Below are the code and all the weights of a small trained network. Each question names an input and a class and asks about switching units off, where a switched-off unit gives its printed mean instead of its output.

import numpy as np


def w(rows, s, z=0):
    codes = np.array(rows[::2]) - 128.0
    scale = np.full(codes.shape[1], s)
    scale[-1] = z or s
    return codes * scale


def norm(h):
    return h / np.sqrt((h * h).mean(-1, keepdims=True) + 1e-5)


def f(y):
    return np.maximum(y, 0)


def log_softmax(a):
    a = a - a.max(-1, keepdims=True)
    return a - np.log(np.exp(a).sum(-1, keepdims=True))


def net(x, mask):
    res = np.array(x, float).reshape(1, 7) / 4 @ E
    u = 0
    for l in range(3):
        y = f(norm(res) @ A[l][:, :-1].T + A[l][:, -1])
        res = res + np.where(mask[u : u + 5], y, B[l][:, -1]) @ B[l][:, :-1]
        u += 5
    return log_softmax(norm(res)[-1] @ U[:, :-1].T + U[:, -1])


A, B = {}, {}
E = w([
[195,101,100],'x0',
[74,146,205],'x1',
[53,91,5],'x2',
[116,187,99],'x3',
[38,215,64],'x4',
[84,115,102],'x5',
[111,233,125],'x6',
],0.0032)
A[0] = w([
[156,49,153,57],'0.n1',
[229,52,204,170],'0.n2',
[79,1,165,187],'0.n3',
[117,173,71,133],'0.n4',
[171,9,157,6],'0.n5',
],0.0087,0.0023)
B[0] = w([
[113,99,51,178],'0.n1',
[205,251,63,253],'0.n2',
[25,18,117,220],'0.n3',
[157,52,57,177],'0.n4',
[84,116,1,199],'0.n5',
],0.0085,0.006)
A[1] = w([
[218,1,134,94],'1.n1',
[147,108,143,34],'1.n2',
[167,37,162,192],'1.n3',
[66,172,225,88],'1.n4',
[119,232,15,255],'1.n5',
],0.0075,0.0006)
B[1] = w([
[156,21,200,149],'1.n1',
[124,120,117,128],'1.n2',
[113,30,137,136],'1.n3',
[167,2,179,144],'1.n4',
[141,24,93,254],'1.n5',
],0.009,0.0079)
A[2] = w([
[124,131,128,42],'2.n1',
[93,220,72,96],'2.n2',
[60,195,91,2],'2.n3',
[78,207,124,61],'2.n4',
[50,247,116,4],'2.n5',
],0.014,0.00098)
B[2] = w([
[141,130,100,128],'2.n1',
[87,32,218,254],'2.n2',
[253,179,57,180],'2.n3',
[215,58,99,128],'2.n4',
[123,129,237,128],'2.n5',
],0.0063,0.00079)
U = w([
[136,80,67,225],'0',
[56,252,152,2],'1',
[47,145,140,33],'2',
[178,219,151,120],'3',
[116,98,205,74],'4',
],0.015,0.005)

Each question gives the input, the list of numbers given to net, and the class t.
The units are the neurons (one row each of A and B). Each row of codes is followed by its name. A weight is (code - 128) times the scale printed after its matrix; where a second scale follows, it is the last column's (A, B and U).
mask holds one flag per neuron, layer by layer. A switched-off neuron (its flag False) gives its mean, the last column of its row in B, instead of its output. The means were averaged over made-up inputs and are rounded, as every weight is.
A unit's drop is (log p(t) with every unit on - log p(t) with that unit switched off) / (log p(t) with every unit on - log p(t) with every unit switched off).
The circuit of an input: a set's keep is (log p(t) with only the set's units on - log p(t) with every unit switched off) / (log p(t) with every unit on - log p(t) with every unit switched off). Starting from the 12 units with the biggest drops (on a tie, the unit counted first), units are removed one at a time, each time the one whose removal leaves the highest keep (on an exact tie, the one counted first), for as long as the keep stays at least 0.8.
units of the circuit, in order: the units of the circuit, biggest drop first
top k neurons: the k neurons with the biggest drops, biggest first
top k neurons in layer l: the k neurons of layer l with the biggest drops, biggest first
drop of u: that unit's drop, to one decimal
input [2,-5,-4,5,-5,3,4], class 3: top 2 neurons => 0.n3, 0.n5
input [-8,-2,2,-6,-2,-3,3], class 4: units of the circuit, in order => 0.n2, 0.n5, 1.n5
input [-7,-1,-5,8,-3,-7,5], class 3: units of the circuit, in order => 0.n3
input [-3,7,-5,-5,-1,-6,6], class 3: top 2 neurons => 0.n3, 1.n5
input [-7,0,-5,2,4,2,-5], class 4: top 3 neurons => 0.n2, 0.n5, 1.n5
input [2,6,3,-1,2,7,-3], class 2: top 2 neurons => 0.n2, 1.n5
input [4,4,8,-1,-2,8,-5], class 2: top 2 neurons in layer 0 => 0.n3, 0.n2
input [7,-1,-6,0,-1,-7,7], class 3: top 2 neurons => 0.n5, 0.n3
input [-6,5,2,-1,-6,8,4], class 2: top 2 neurons => 1.n5, 0.n3
input [-8,-7,-8,-8,8,-1,-4], class 4: drop of 0.n1 => 0.7
input [6,1,-7,5,0,-8,6], class 3: drop of 0.n3 => 0.1
input [3,0,-8,6,-8,8,8], class 3: drop of 1.n3 => 0.0
input [3,-7,-2,6,-8,-4,6], class 3: drop of 0.n3 => 0.3
